Here is a tiny trained network, its code and every weight. The questions are about switching its units off for an input and a class, where a switched-off unit gives its printed mean instead of its output.

import numpy as np


def w(rows, s, z=0):
    codes = np.array(rows[::2]) - 128.0
    scale = np.full(codes.shape[1], s)
    scale[-1] = z or s
    return codes * scale


def norm(h):
    return h / np.sqrt((h * h).mean(-1, keepdims=True) + 1e-5)


def f(y):
    return np.maximum(y, 0)


def log_softmax(a):
    a = a - a.max(-1, keepdims=True)
    return a - np.log(np.exp(a).sum(-1, keepdims=True))


def net(x, mask):
    res = np.array(x, float).reshape(1, 6) / 4 @ E
    u = 0
    for l in range(4):
        y = f(norm(res) @ A[l][:, :-1].T + A[l][:, -1])
        res = res + np.where(mask[u : u + 5], y, B[l][:, -1]) @ B[l][:, :-1]
        u += 5
    return log_softmax(norm(res)[-1] @ U[:, :-1].T + U[:, -1])


A, B = {}, {}
E = w([
[153,134,142,160,96],'x0',
[194,92,251,110,92],'x1',
[130,126,128,129,125],'x2',
[108,202,247,118,188],'x3',
[6,213,107,53,86],'x4',
[131,131,133,127,127],'x5',
],0.003)
A[0] = w([
[184,33,95,227,185,245],'L0N1',
[158,34,173,69,2,168],'L0N2',
[147,112,128,173,193,252],'L0N3',
[110,113,137,45,117,74],'L0N4',
[116,158,155,251,100,235],'L0N5',
],0.0057,0.0011)
B[0] = w([
[167,243,119,33,146,253],'L0N1',
[99,77,90,40,89,226],'L0N2',
[40,121,175,83,205,190],'L0N3',
[195,42,55,83,3,159],'L0N4',
[45,80,98,80,192,176],'L0N5',
],0.0047,0.0049)
A[1] = w([
[101,194,40,79,224,188],'L1N1',
[230,99,84,40,135,136],'L1N2',
[110,184,95,209,255,7],'L1N3',
[26,211,209,121,76,12],'L1N4',
[185,201,228,172,196,189],'L1N5',
],0.006,0.0011)
B[1] = w([
[69,172,164,184,105,254],'L1N1',
[214,181,83,191,167,228],'L1N2',
[131,231,204,5,78,172],'L1N3',
[194,170,2,84,158,190],'L1N4',
[13,77,60,123,93,187],'L1N5',
],0.0043,0.006)
A[2] = w([
[75,140,80,131,122,1],'L2N1',
[103,160,143,111,56,197],'L2N2',
[178,139,139,50,191,201],'L2N3',
[163,47,185,89,188,232],'L2N4',
[78,84,90,169,2,70],'L2N5',
],0.0075,0.00094)
B[2] = w([
[197,164,199,167,186,186],'L2N1',
[251,94,129,113,113,197],'L2N2',
[92,63,172,134,62,253],'L2N3',
[47,104,104,161,190,178],'L2N4',
[30,69,218,241,1,176],'L2N5',
],0.0052)
A[3] = w([
[40,173,91,67,88,150],'L3N1',
[137,118,9,114,161,185],'L3N2',
[125,87,177,115,71,8],'L3N3',
[167,75,122,2,97,61],'L3N4',
[161,230,85,192,81,76],'L3N5',
],0.0054,0.0012)
B[3] = w([
[181,62,90,206,82,254],'L3N1',
[120,169,141,56,210,172],'L3N2',
[83,151,1,91,162,181],'L3N3',
[245,136,188,96,225,239],'L3N4',
[118,104,102,220,184,219],'L3N5',
],0.0056,0.0036)
U = w([
[158,226,48,156,187,193],'0',
[230,98,133,37,172,253],'1',
[84,108,96,226,63,75],'2',
[162,50,71,84,3,24],'3',
[46,210,187,50,148,52],'4',
[51,37,166,92,176,115],'5',
],0.012,0.0023)

Each question gives the input, the list of numbers given to net, and the class t.
The units are the neurons (one row each of A and B). Each row of codes is followed by its name. A weight is (code - 128) times the scale printed after its matrix; where a second scale follows, it is the last column's (A, B and U).
mask holds one flag per neuron, layer by layer. A switched-off neuron (its flag False) gives its mean, the last column of its row in B, instead of its output. The means were averaged over made-up inputs and are rounded, as every weight is.
A unit's drop is (log p(t) with every unit on - log p(t) with that unit switched off) / (log p(t) with every unit on - log p(t) with every unit switched off).
The circuit of an input: a set's keep is (log p(t) with only the set's units on - log p(t) with every unit switched off) / (log p(t) with every unit on - log p(t) with every unit switched off). Starting from the 12 units with the biggest drops (on a tie, the unit counted first), units are removed one at a time, each time the one whose removal leaves the highest keep (on an exact tie, the one counted first), for as long as the keep stays at least 0.8.
units of the circuit, in order: the units of the circuit, biggest drop first
top k neurons: the k neurons with the biggest drops, biggest first
k most important neurons of layer l: the k neurons of layer l with the biggest drops, biggest first
input [-7,2,-8,-1,2,-5], class 3: top 3 neurons => (L0N1; L2N5; L0N4)
input [-8,1,8,6,1,-5], class 1: top 2 neurons => (L2N5; L1N2)
input [-8,7,-1,7,-2,3], class 5: most important neuron of layer 2 => (L2N4)
input [8,0,7,-5,-7,3], class 0: top 2 neurons => (L1N2; L0N1)
input [-5,-7,-2,0,8,0], class 2: units of the circuit, in order => (L0N1; L3N1)
input [7,-6,2,-2,7,7], class 2: top 3 neurons => (L2N5; L0N1; L1N2)
input [-6,7,6,1,-4,5], class 5: 2 most important neurons of layer 1 => (L1N4; L1N3)
input [5,3,2,6,1,-1], class 1: top 2 neurons => (L1N4; L1N1)
input [-7,-2,7,7,4,0], class 0: units of the circuit, in order => (L1N4; L3N1)
input [5,0,-6,-6,1,-8], class 2: 2 most important neurons of layer 1 => (L1N4; L1N3)
input [7,5,-6,-1,6,7], class 3: top 3 neurons => (L2N5; L0N1; L0N4)
input [-4,-8,5,2,-7,-2], class 4: top 2 neurons => (L0N3; L1N3)
input [1,0,6,-1,-3,-4], class 0: 2 most important neurons of layer 1 => (L1N1; L1N2)
input [-8,-5,5,-6,-7,-5], class 0: most important neuron of layer 1 => (L1N1)
input [-3,1,-6,0,4,-2], class 3: top 2 neurons => (L0N4; L0N1)
input [0,1,6,2,2,2], class 1: top 2 neurons => (L1N1; L0N1)
input [7,7,2,3,5,-1], class 1: top 2 neurons => (L3N4; L1N5)
input [4,-1,4,7,1,1], class 0: top 4 neurons => (L1N4; L2N5; L1N5; L3N1)
input [-3,5,-5,1,-7,6], class 5: units of the circuit, in order => (L2N4; L1N5)
input [0,-2,6,-2,1,5], class 2: units of the circuit, in order => (L0N1; L2N5)
input [-1,1,-2,-8,-3,6], class 1: most important neuron of layer 0 => (L0N2)
input [-5,0,1,5,-3,0], class 4: 2 most important neurons of layer 0 => (L0N2; L0N4)
